In the rows, zero is written as 128.
Known rows:
[146 118 119 120 132 112 129 125 138 104 125 125 113 131 113 130 147 138
 111 130 108 137 163 113 100 123 146 123 138 131 149 133 125 126]: zuklifo
[130 129 130 116 138 114 126 120 160 155 127 112 128 121 109 118 128 130
 124 128 122 131 109 134 144 135 120  96 116 121 132 137 130 125]: kisu
[115 126 127 128 158 124 127 122  97 123 127 129 122 140 112 130 116 132
 128 126 128 128 138 115 154 100 142 128 129 149 151 143 136 125]: klinem
[149 118 120 122 132 105 123 123 147  81 123 121 102 132 110 131 153 138
 116 134 111 136 161 115 106 126 135 128 132 137 156 135 137 123]: tepek
[124 131 118 131 124 115 140 125 118 137 135 144  97 119 153 132 156 134
 126 132 130 125 132 126 127 124 146 113 118 129 154 124 140 124]: pibras
[146 120 122 120 115 118 134 127 162 101 126 113 124 131 123 127 144 131
 126 126 106 129 154 125 104 133 140 124 140 136 139 138 120 135]: tridok
[ 90 129 123 137 114 106 155 124 131  93 131 115 115 112 180 140 141 128
 170 132 123 116 135 147 161 152 134 104 105 136 147 132 133 135]: nuklo
[132 130 130 115 140 117 125 120 162 160 128 113 130 122 106 116 129 130
 120 126 122 131 108 134 138 133 124  97 118 121 131 136 127 125]: graskim
[130 133 120 130 105 123 141 128 141 141 136 135 106 121 158 126 151 128
 136 130 126 118 116 135 129 130 144 112 125 132 143 128 135 135]: riklor
[124 127 128 124 140 129 127 127 121 129 126 119 131 142 123 123 115 125
 142 126 129 122 127 128 151 103 132 127 134 153 138 149 129 131]: taskubrol
[127 129 129 116 149 118 130 118 156 157 127 109 138 123 115 119 132 130
 129 124 122 131 116 141 151 140 127  94 109 124 129 135 119 122]: klagur
[145 119 120 120 131 114 130 125 140 107 127 125 113 130 112 130 147 138
 112 129 108 137 163 112  98 123 148 125 138 131 149 133 127 127]: bitror
[126 131 128 134  97 123 152 127 136 154 133 139 104 113 155 130 154 124
 131 130 120 118 127 121 153 131 165 115 115 127 119 130 137 146]: brosok
[140 118 121 122 133 109 131 124 137  98 126 124 111 128 112 133 146 138
 115 130 109 137 167 112 102 125 145 125 134 131 151 133 129 126]: sidos
[144 131 131 113 129 119 124 123 164 177 128 119 125 122 100 113 130 130
 111 126 123 132 105 126 132 124 126  98 124 117 123 137 131 128]: neso
[105 119 114 125 147 125 115 134 101 121  96 158 106 169 148 130  82 127
 123 176 118 142 115 118 207  87 119 101 150 124 165 131 124 130]: gulas
[135 131 138 118 108 127 139 124 187 179 126 105 137 118 111 113 123 118
 131 122 112 123  96 131 161 142 140  97 118 120  97 143 122 150]: nivakla
[127 132 119 132 124 112 137 124 118 129 135 144  94 118 149 132 159 135
 124 134 131 125 132 123 129 123 144 114 117 131 157 125 146 124]: bemer

Facts:
boril | ε d | Ω lustik,muki,zuflin
maplim | ε b | Ω riklor,zudren,zamam,betuk,begro
timigral | ε c | Ω fliskaplus,moto,ragram
pubuk | ε a | Ω stodrum,pluplok
gridil | ε e | Ω fluflel
klaros | ε f | Ω klisok
ralel | ε e | Ω zudren,vali
notro | ε f | Ω kolun,fluskan
zuklifo | ε d | Ω gebus,flatrul,bugal
bitror | ε d | Ω fluskan,ladran,nofum,nisul,klisok,klafebu
grite | ε d | Ω maplim,tribo,brigu
stiskel | ε a | Ω plusebi
betuk | ε f | Ω fluskan
luzuk | ε d | Ω sesa
losir | ε e | Ω fluskan,trestadim
loduk | ε e | Ω deflok,tronun
disu | ε d | Ω fluskan,trofe,begro
gusti | ε a | Ω voskugrek,tozaplom
zuflin | ε b | Ω vali
zukel | ε c | Ω plusebi,flegro,bugal,stinu
baklefla | ε b | Ω vige,grofas
druflir | ε b | Ω graskim,skiplok,vali,foflitrek,trofe
kopor | ε b | Ω skiplok,betuk
kizak | ε e | Ω kidur,fumi,zograk
venim | ε d | Ω nuklo,tator
brugre | ε c | Ω bresek,felus
litruk | ε d | Ω greklel,sesa
nisul | ε d | Ω kolun
flegro | ε d | Ω sesa,kopor
sidos | ε d | Ω felus
sunir | ε a | Ω bresek,skatrostul
flelos | ε e | Ω zudren,bugal,tidar,druflir
bresi | ε d
driton | ε f | Ω graklen,stiskel,truzal
duzu | ε f | Ω vali
fliskaplus | ε b | Ω lustik,felus,lutrem
zaskul | ε c | Ω klotran
rosir | ε c | Ω gofle,moto,flatrul,fliklan
plodros | ε a | Ω vali
ragram | ε a | Ω zuflok,lustik,gofle
vali | ε d
trofam | ε b | Ω trofe
ladran | ε d | Ω fika
sodiski | ε b | Ω fluskon,staradel,zuflin
skatrostul | ε b | Ω betuk,begro
moto | ε f | Ω loduk,flezur,nofum,zudren,fazan,staradel,foflitrek
trestadim | ε a
nosin | ε e | Ω flelos
fluflel | ε f | Ω fumi,kopor,lutrem
klagrastas | ε f | Ω begro
tator | ε b | Ω tronun
gulas | ε c | Ω poron
trudan | ε d | Ω lutrem
puplir | ε c | Ω fluskan,trofe
vige | ε d | Ω maplim,brigu
plestabru | ε f | Ω kidur,nozaror,mago
tugru | ε e | Ω graskim
tepek | ε d | Ω timigral,foflir
flezi | ε b | Ω disu
fliklan | ε c | Ω fliskaplus
lutre | ε f | Ω neso,godi
bregir | ε f | Ω bresko,trobebri
stubude | ε c | Ω pusku,fluflel
klagur | ε b | Ω berum,gazem,pluplok
fazan | ε f | Ω bresi,fliskaplus,tokle,skimu,fluflel
dudra | ε d | Ω gusti
trofe | ε b | Ω bresek
trufor | ε c | Ω klotran,zamam
duribru | ε c | Ω lutrem
zogutel | ε b | Ω plusebi,trestadim
tidar | ε b | Ω porozem,lutrem
platre | ε a | Ω papek,voskugrek,plestabru
griman | ε b | Ω bresek,klusis,klafebu
lezi | ε a | Ω pluskir,skunom
graskim | ε b | Ω riklor,bresek
votem | ε e
draplum | ε f
deflok | ε a | Ω losir,tronun,druflir
plodu | ε d | Ω saron
grotar | ε e | Ω kledrepus,sakli,tribo,begro
klafebu | ε f | Ω trufor
flogal | ε d | Ω brudo
pusku | ε f | Ω felus
fifu | ε c | Ω fluskon,bregir,begro
taskubrol | ε c | Ω ragram,lutrem
sakli | ε f
tridok | ε d | Ω deflok
fika | ε f | Ω voskugrek,gebus
nukla | ε f | Ω brosok,zuflin
diskibrum | ε a
gazem | ε e
tokle | ε c
nikin | ε c | Ω taskubrol
godi | ε b | Ω kolun
lustik | ε d | Ω vali
riklor | ε a | Ω bresek,fluskan
kolun | ε d | Ω diskibrum,zuflin
greklel | ε b | Ω flatrul,nire
fadas | ε d | Ω muki,nivakla,brosok,trufor
begro | ε f | Ω riklor
lutrem | ε a
tralanim | ε e
klako | ε e | Ω tugru
pibras | ε a | Ω loduk,fitrus,foflitrek
fumi | ε e | Ω losir
mago | ε c | Ω riklor,skimu
klinem | ε c | Ω kledrepus,flelos,zamam,flatrul
felus | ε b | Ω lustik,diskibrum
brudo | ε b | Ω zograk
flatrul | ε c | Ω graskim,zuflin,betuk
staradel | ε d | Ω riklor,trudan,klotran
sutrak | ε e | Ω stubude,tokle
fluskan | ε a | Ω bresek
neflu | ε b | Ω graklen,voflam,tugru
papek | ε e | Ω notro,flatrul
gresok | ε c | Ω poron,gebus,rosir
sodri | ε d | Ω berum
pilidrek | ε b | Ω brigu
fepok | ε c | Ω flelos,fluskon
bazus | ε b | Ω sesa
stinu | ε c | Ω poron,lustik,votem
greplam | ε a
truzal | ε d
pive | ε a | Ω flezi,ladran
stugror | ε a | Ω pluplok
droskinek | ε b | Ω tozaplom,zudren,brudo,fazan
beleton | ε e | Ω poron
drupos | ε b | Ω tralanim,skatrostul
gofle | ε b
poron | ε d
tebra | ε f | Ω bresek
zudren | ε b | Ω graskim
foflitrek | ε a | Ω skidrufur
misku | ε f | Ω gofle,puplir,skatrostul
porozem | ε e | Ω flezi,maplim,skiplok
plusun | ε f | Ω poron,nofum
natri | ε c | Ω veskom
guklik | ε e | Ω votem,tidar,stugror
brigu | ε e | Ω loduk,sunir,puplir,staradel,tugru
tribo | ε c | Ω kolun
berum | ε c | Ω kidur,bresek
nebrom | ε d | Ω pluskir
skimu | ε f | Ω graskim,trofe
suni | ε b | Ω bresek,nofum,felus,klisok,zuflin
tozaplom | ε d | Ω nikin,brudo
brosok | ε a | Ω graklen
pluskir | ε e | Ω zudren,pluplok
trobebri | ε d | Ω tridok,maplim,boril
klisok | ε d
bresko | ε b | Ω trudan,kistor
saron | ε c | Ω foflir,fluflel
giku | ε d | Ω fika
reske | ε c | Ω plodros,berum
drufun | ε f | Ω taflak,voflam,fluflel
nastini | ε a | Ω loduk,berum
skidrufur | ε c | Ω diskibrum,vali,betuk,tugru
plibral | ε e | Ω trudan,trobrobrik,begro
stodrum | ε d | Ω diskibrum,noplim,klotran,betuk
pluplok | ε f | Ω skimu
sesa | ε c | Ω flezi
stusti | ε d | Ω flezur,graklen,felus
stobin | ε a | Ω grite,fazan
kisu | ε b | Ω tronun
buva | ε e | Ω deflok
giplen | ε f | Ω greklel,lustik
noplim | ε a | Ω skimu
skiplok | ε e
zograk | ε f | Ω zudren
graklen | ε b | Ω flezi
nivakla | ε b
muki | ε a | Ω riklor,taflak,flatrul,disu,zuflin,trofe
voskugrek | ε d | Ω boril,nire
bemer | ε a | Ω begro
neso | ε b | Ω dolel,flegro
nozaror | ε a | Ω flezur
bragrun | ε c | Ω brosok
makli | ε a | Ω timigral,tronun,klisum
leklo | ε a | Ω timigral,tozaplom
zuflok | ε d | Ω vali
nobuk | ε f | Ω losir,ralel,zograk
klusis | ε f
flezur | ε d | Ω riklor
katru | ε a | Ω deflok,gazem
klisum | ε d | Ω kopor
gebus | ε a | Ω bresi,bresek,puplir
foflir | ε e | Ω skatrostul
bresek | ε e
dogreklik | ε a | Ω voflam
flubitus | ε c
nire | ε d | Ω stodrum,grofas,klusis
plusebi | ε c | Ω gebus,fluflel,lutrem
fitrus | ε e | Ω zukel,diskibrum,mago,klako
sebrik | ε f | Ω deflok,nozaror,nisul,flatrul
voflam | ε c | Ω graklen,brosok
zile | ε a | Ω boril
rekos | ε d | Ω poron
grofi | ε e | Ω dolel,kisu,limam,begro
veskom | ε a | Ω zamam,greplam,metril
dasi | ε c | Ω maplim,trofe
bugal | ε b | Ω tugru
baris | ε a | Ω tozaplom,graskim
zamam | ε b | Ω flezur
dolel | ε b | Ω gebus
taflak | ε b | Ω trestadim
grastur | ε a | Ω trano
tetigik | ε a | Ω lustik,taskubrol,klagrastas
grofe | ε b | Ω duribru
nuklo | ε a | Ω flubitus
skunom | ε c | Ω votem
kistor | ε c | Ω fliskaplus,duribru,skiplok
limam | ε a | Ω pubuk,suni
plaplim | ε d
kledrepus | ε b | Ω lustik,stubude,flubitus
nofum | ε a | Ω riklor,tronun,lutrem
gudru | ε a | Ω plodros,pubuk
sibrom | ε c | Ω loduk,vali
zugozul | ε d | Ω fepok,plaplim,tokle
metril | ε f | Ω tebra
grofas | ε a | Ω trudan
grudro | ε e | Ω nire
sikel | ε e | Ω zamam
trobrobrik | ε b | Ω diskibrum
klotran | ε c | Ω lutrem,tugru
tronun | ε b | Ω vali,begro
ruzos | ε a | Ω flubitus,drufun,klagur
trano | ε e | Ω taflak,tridok,felus
kidur | ε a | Ω graskim,zudren,tugru
fluskon | ε b | Ω gebus,porozem,kizak

Rows:
No name comes twice in this set of rows, the named rows included.
[124 131 116 130 134 119 139 123 111 137 135 144 105 122 158 131 163 135
 127 129 131 125 138 133 130 126 150 111 114 132 154 122 133 119]	gudru
[147 117 122 125 128  96 121 122 150  58 121 118  91 127 106 134 154 138
 121 140 111 135 159 110 114 130 126 130 128 139 159 139 149 124]	plodu
[130 133 119 129 104 121 139 129 143 136 135 135 105 122 161 126 152 128
 138 132 127 117 117 138 129 130 138 111 125 133 145 129 135 133]	ragram
[130 129 138 118 127 116 136 121 158 175 124 118 125 116 104 119 130 125
 115 127 116 132 115 119 163 133 142  99 110 114 106 140 132 138]	graklen
[163 118 107 114 184 137 128 118 122 129 125 129 147 154 140 126 177 140
 111 118 111 141 186 147 113 131 163 121 115 145 151 117  75 100]	nebrom
[137 133 112 126 125 135 142 127 136 157 134 138 124 133 177 124 163 128
 137 127 127 120 126 153 138 132 149 108 117 136 141 121 109 124]	stugror
[112 122 140 133 145 122 144 120  88 144 120 135 119 130 108 134 123 124
 121 127 121 131 155  95 188 100 169 133 113 141 112 148 140 141]	bragrun
[127 129 133 116 136 114 130 120 161 160 126 112 128 118 106 118 127 128
 123 127 121 131 110 130 149 135 126  96 114 120 125 138 129 129]	taflak
[155 122 123 118  94 127 134 132 187 113 127 106 129 134 127 120 138 126
 133 125 102 123 138 132 102 136 139 124 149 138 128 141 114 145]	klisok
[125 132 130 121 144 124 126 116 160 157 132 115 126 125  93 118 121 131
 113 126 115 130  96 126 144 139 135  97 122 122 140 131 130 133]	zamam
[145 118 112 117  91 128 126 140 189 107 106 124 119 156 154 122 114 123
 132 159  94 132 122 136 139 130 123 104 162 122 141 131 104 148]	poron
[251 131 115 130  92 119  97 124 221  53 107 117  82 175  97 104 203 105
 135 166 129 120  63 121 195 166  78 138  89 187 161 165 183 157]	tralanim
[122 131 118 131 130 115 140 124 112 132 136 143 100 119 155 133 158 135
 128 131 130 125 135 130 130 127 148 112 114 131 156 123 138 122]	nastini
[119 130 118 131 131 115 142 123 114 131 135 139 106 119 159 133 159 134
 132 129 130 124 138 133 133 129 148 110 111 132 152 124 133 122]	katru
[132 131 128 114 143 114 123 120 157 156 131 111 131 121 106 116 129 133
 122 123 127 131 109 138 124 131 115  97 120 122 139 137 129 119]	brudo

The same nodes again, as new rows of numbers:
Known rows:
[122  41 189 114 118 164 133 161 127 133  89 171 155 114 152 145 133 149
 113 173 120 122 115  92 138 122 114 129 146 116 100 134 110 111 122 142
 145 146 130 150 137 158]: dolel
[102  70 187  98 118 159 137 182 133 153 144 190 157  96 136 100 160 208
 129 157 114 134 112 107 116 149 141 102 128 149 106 141 157  99 135 130
 108 138 123 174 111 131]: tepek
[108  61 175  89 115 171 152 186 127 152 153 139 150 110 165 122 144 204
 104 186 113 112  94 103 162 121 145 156 118 154 128 147 131 124 125 119
 149 138 131 167 114 156]: foflir
[120  74 192 114 114 180 143 134 149 156 148 187 127 100 163 114 148 160
  97 182 130 158  84  60 122 138 121 137 180 100  94 102 133 100 112 138
 123 148 115 171 153 147]: fliskaplus
[116  64 154 116  85 110 186 200 160 155 140 198 190  81 126  75 158 229
 140 171 139 125 103 104 132 139 177 108 142 141  86 121 128 105 126 120
 101 155 159 168  92 124]: zuflok
[109  64 175 117 119 171 157 151 129 143 120 161 147 117 171 128 129 137
  93 153 113 115 118  87 114 127 129 126 157 110 102 128 124  88 137 147
 135 144 121 163 137 151]: neflu
[107  58 173  88 109 171 146 184 126 155 154 142 153 115 157 122 135 203
 102 178 121 118  99 102 169 118 139 152 115 152 135 141 133 119 126 119
 145 144 127 168 115 156]: losir
[128  54 199 109 132 176 143 144 138 148 110 179 137 124 151 144 151 171
 109 188 125 139  98  88 114 130 108 137 168 111  95 115 121 121 111 143
 141 138 141 157 137 148]: tidar
[107  72 186 108 120 162 173 162 132 149 134 170 167 112 174 141 120 199
 130 173  99 134 100  50 160 120 167 100 124 160 110 188 139 124 133 131
  97 149 118 189 114 162]: skunom
[102  69 190 100 120 161 133 182 132 146 143 190 156  94 140 103 163 205
 133 158 109 131 109 108 113 149 144 102 126 151 101 147 154  98 134 129
 112 137 120 170 113 131]: flegro
[110  65 190 108 120 161 169 168 128 141 125 171 167 110 170 147 120 197
 138 178  96 130  97  53 166 118 166  99 122 164 108 196 136 129 131 131
 100 151 122 186 114 165]: gulas
[ 93  90 182 101 104 167 139 169 143 162 181 202 145  83 149  76 157 199
 116 148 121 152  97  86 118 155 151 102 145 138 105 122 171  76 133 126
  94 147 103 185 125 129]: sidos
[100  70 186  98 118 158 142 182 133 150 145 189 159  98 140 101 158 206
 127 153 114 129 115 109 113 147 145  99 131 151 105 142 155  93 135 131
 111 139 124 173 111 131]: flogal
[100  70 185 101 116 160 140 181 135 151 146 193 159  98 140  99 160 206
 130 155 112 129 112 108 117 147 144 101 129 149 104 142 155  95 135 128
 110 140 124 171 110 131]: dudra
[100 101 186  97 132 166 155 165 116 174 151 129 163 133 172  95 122 158
  94 147  96 142 120 103 102 135 159 110 118 152 131 139 126 116 133 135
 104 136  88 133 123 163]: brosok
[ 91  88 181 103 111 170 139 168 137 163 179 195 146  87 150  78 156 195
 113 146 112 144 104  89 111 155 150 102 134 142 108 131 171  81 139 128
  96 144 100 184 122 127]: stusti
[107  90 189  93 137 157 157 172 116 167 127 128 171 144 163 109 126 167
 106 154 103 134 120 118 106 130 155 111 118 157 130 139 117 125 123 134
 114 133 109 124 115 164]: pubuk
[108  68 187  83 121 175 157 180 129 154 159 134 138 112 164 123 149 212
 101 188 117 122  89 105 153 124 147 155 132 152 124 142 136 120 121 123
 145 136 134 176 120 154]: gridil

Rows:
No name comes twice in this set of rows, the named rows included.
[128  48 138 138  79 120 188 172 155 146 107 180 188  95 152 102 125 157
 111 177 138 114 110  75 148 116 157 136 157 102  85 110  94 109 125 129
 126 166 150 150 121 148]	zuflin
[101  71 171  91 113 174 160 184 126 153 164 131 146 107 174 115 137 197
  96 174 108 111  99 101 154 124 154 154 119 152 129 149 140 111 132 121
 144 138 121 174 119 155]	papek
[111  57 168  81  98 163 145 185 135 146 153 157 157 117 151 124 127 207
 104 170 154 135  75 112 196 111 142 139 147 147 127 121 130  87  97 119
 148 153 148 166 120 160]	bresek
[ 94  76 177 106 109 165 134 181 136 151 163 197 157  86 153  86 159 188
 125 149 103 130 109  93 116 150 150 102 120 147 104 143 163  88 139 125
 105 143 102 172 116 131]	nisul
[ 97  77 174 117 114 171 169 159 131 154 150 178 165 106 186 128 115 183
 123 167  84 132  95  35 155 121 174 102 115 159 113 192 151 121 140 127
  93 152  98 189 117 160]	tribo
[114  75 210  87 139 175 141 161 151 166 156 211 133 112 131 111 190 250
 135 187 124 160  81 107  93 157 124 111 154 149  94 118 165 120 103 130
 116 125 148 175 111 122]	trudan
[112  85 208  91 170 158 133 171 167 166 145 176 162 131 177 120 145 231
 133 214 103 159  88 108 127 129  99 150 165 125  91 124 169 156 123 124
 133 134 131 168 164 148]	fluflel
[121  46 177 120 119 169 141 159 129 138  96 175 158 119 162 137 136 145
 111 173 109 114 113  85 122 121 121 135 139 114  98 132 117 115 125 138
 144 145 126 145 130 154]	kopor
[107  81 171 128  93 176 145 143 144 154 160 183 138  84 177  92 132 128
  88 162 118 147  89  48 136 133 138 135 166  98  94 108 134  82 128 133
 115 158  92 170 158 149]	felus
[ 98  84 183 100 152 148 139 182 156 164 142 162 182 129 187 109 117 202
 121 183  98 134 114 111 138 122 115 142 143 124 102 136 165 137 147 125
 131 144 116 165 161 151]	plestabru
[115  51 175 115 122 162 158 158 126 139 100 159 156 123 161 138 127 146
  99 156 118 110 129  99 119 121 126 126 148 111 103 134 113  99 138 147
 141 145 133 156 130 153]	droskinek
[114  86 193  92 142 164 152 166 122 175 129 141 167 151 158 112 135 181
 109 166 103 144 111 114  98 130 145 116 118 155 128 131 119 140 113 133
 115 130 112 120 112 161]	grofas
[114  53 178 120 114 169 142 158 126 139 108 166 155 108 165 130 128 135
 102 162 109 117 121  81 128 123 124 131 141 113 103 135 118 104 138 141
 137 147 114 155 139 155]	greklel
[117  46 179 122 115 172 135 158 123 139 102 173 158 112 162 132 131 133
 107 167 105 114 123  81 130 123 118 133 132 113 105 137 118 114 134 138
 139 148 113 149 137 155]	flezi
[102  86 192  99 156 153 133 179 157 161 147 167 175 123 188 107 125 203
 126 194  98 141 105 104 140 125 113 147 145 124  97 137 169 142 143 123
 128 142 110 167 167 152]	drufun

